In the rows, zero is written as 128.
Each row of numbers stands for one node and depends on some of the facts below. Use the named rows to name the rest.

Facts:
Σ: hangs directly under; β: belongs to class
Σ nabror <- bezenam, fasko
Σ flusar <- bostudes
Σ skugosa <- braver, grukler, mivimu
Σ librak <- bretrol, skitaki
Σ zeflafon <- brikludra
Σ skola <- brimos, skodes
Σ driklo <- brovem, pagir, zagu
Σ rabreplol <- bruplom, vupluk
Σ pegrok <- dazel, rebir, vanil
Σ vubuk <- driku, movom
Σ teplar <- drozifa, graplik
Σ klinul <- falom, fliplel, rogam
Σ veklal <- fara, lagrar, zusa
Σ bori <- fimis, kapim
Σ ludrobun <- grasker
Σ paba <- grume, pledre
Σ deza <- klineskan, nefles, ploplital
Σ vozu <- kugrufi
Σ bretan <- kupli, vutril
Σ kufak <- lumo, treskomas
Σ fasan <- mebul
Σ lozam <- midul, miriplen
Σ kefil <- napla
Σ mokos <- plikon
Σ trofla <- rolugre
Σ fanil <- sebron
Σ flafa <- skemen
Σ vomes <- soplo
Σ litrila <- sosu
Σ setrosa <- stetral
Σ kaplo <- stugel, trobrek
[bezenam, drozifa, fliplel, movom, pagir, treskomas, vanil] β b
[bostudes, fimis, ploplital, rebir] β d
[braver, mebul, nefles, vupluk, vutril, zagu] β e
[bretrol, dazel, fara, napla, trobrek] β c
[brikludra, brimos, brovem, bruplom, driku, fasko, graplik, grasker, grukler, kapim, klineskan, kugrufi, kupli, lagrar, lumo, miriplen, mivimu, pledre, plikon, rogam, rolugre, sebron, skemen, skitaki, skodes, soplo, sosu, stetral, stugel, zusa] β a
[falom, grume] β f
[midul] β g

Some rows with their names:
[134 129 106 131 150 140  99 114 127 158 198  83 178 130  94 119 160 128
 134 132 150] : lumo
[104 136 105 135  98 115  71 104 172 157 160  79 126 128  85  88 135  97
 115 182 131] : drozifa
[107 125 112 188 120 142 118 140 178 145 163  80 158 141  96  82 101 127
 159 186 119] : braver
[134 132 105 133 145 142  95 120 129 153 199  83 175 128 100 116 162 129
 135 127 135] : bruplom
[124 113  98 133 151 139  99 103 127 142 197  81 168 113  88 119 159 129
 142 126 133] : lagrar
[131  97 105 175 101 116  84 105 173 126 184 118 154  98 132  69 114 100
 120 178 148] : litrila
[117  95  96 174 118 110  90  87 162 111 179 100 138  90 105  71 108 115
 132 179 138] : veklal
[164 121  90 196 128 142  93 104 173 155 175 129 126 139  85  95 148  86
 156 179 119] : trobrek
[158  98 116 129 136  99 113 136 173 161 201 126 125 132 111  89 104 120
 120 165  99] : falom
[134 132 104 134 148 143  94 120 134 151 202  85 174 130  97 119 162 130
 131 128 141] : sosu
[138 113 108 131 152 146  89 130 147 151 215  85 176 132  93 118 163 129
 121 127 115] : rogam
[153 142 123 133 130 140 103 102 177 119 161  88 130  90 124 122 109  89
 148 163 106] : fimis
[127  99 107 182  96 118  85 101 174 119 184 127 144 104 132  74 116 105
 120 174 146] : bretan
[137 136 103 136 136 145  98 119 136 149 199  89 172 125  96 118 165 130
 128 127 128] : fasko
[163 120  87 195 123 140  91 112 170 156 175 117 127 131  85  82 149  85
 158 179 110] : napla
[158  97 116 183 108 103  76 113 178 117 193  79 141 104 132  63 126 113
 120 182 161] : deza
[128 132 107 135 149 144  96 113 141 149 201 100 171 138  94 122 162 129
 128 126 149] : stugel
[130  98 107 175  98 116  87 102 172 127 182 119 156 101 132  71 114  98
 120 178 148] : bori
[134 131 104 134 148 143  94 120 134 152 201  86 174 129  97 119 162 129
 132 127 141] : soplo
[162 104  81 196 133 138  95  96 163 148 173 105 126 117  84  84 141  87
 162 179 106] : fara

Name these rows:
[105 122 123 198 145 100 129 112 166 161 180  92 135  94 110 101 162 109
 120 180 107] -> midul
[104 132 106 133 111 111  71 105 163 159 160  76 129 132  86  76 126  87
 115 180 134] -> treskomas
[161 141 122 134 136 127  92 109 179 114 163  76 127  91 124 123 112  92
 147 168 121] -> ploplital
[105 138 103 140  92 116  71 111 170 154 161  78 125 126  86  75 140 101
 116 173 112] -> bezenam
[137 101 104 181  89 121  90 106 174 120 184 124 146  94 131  69 124 117
 119 179 131] -> nabror
[152 130 111 137 149 132  85 123 146 147 206  77 170 133  97 115 165 129
 131 128 155] -> klineskan
[105 132  91 151 113 130  70 116 162 158 160  76 125 120  90  97 118  95
 116 176 124] -> pagir
[121 125 118 194 118 132 114 139 179 139 167  75 155 145  97  74 102 129
 152 186 130] -> nefles
[122  98 107 187 100 118  80 106 172 116 186 124 140 111 137  67 113  98
 124 159 141] -> skola
[126 129 106 136 152 142  88 119 129 151 202  86 173 138 104 117 160 129
 140 124 143] -> pledre

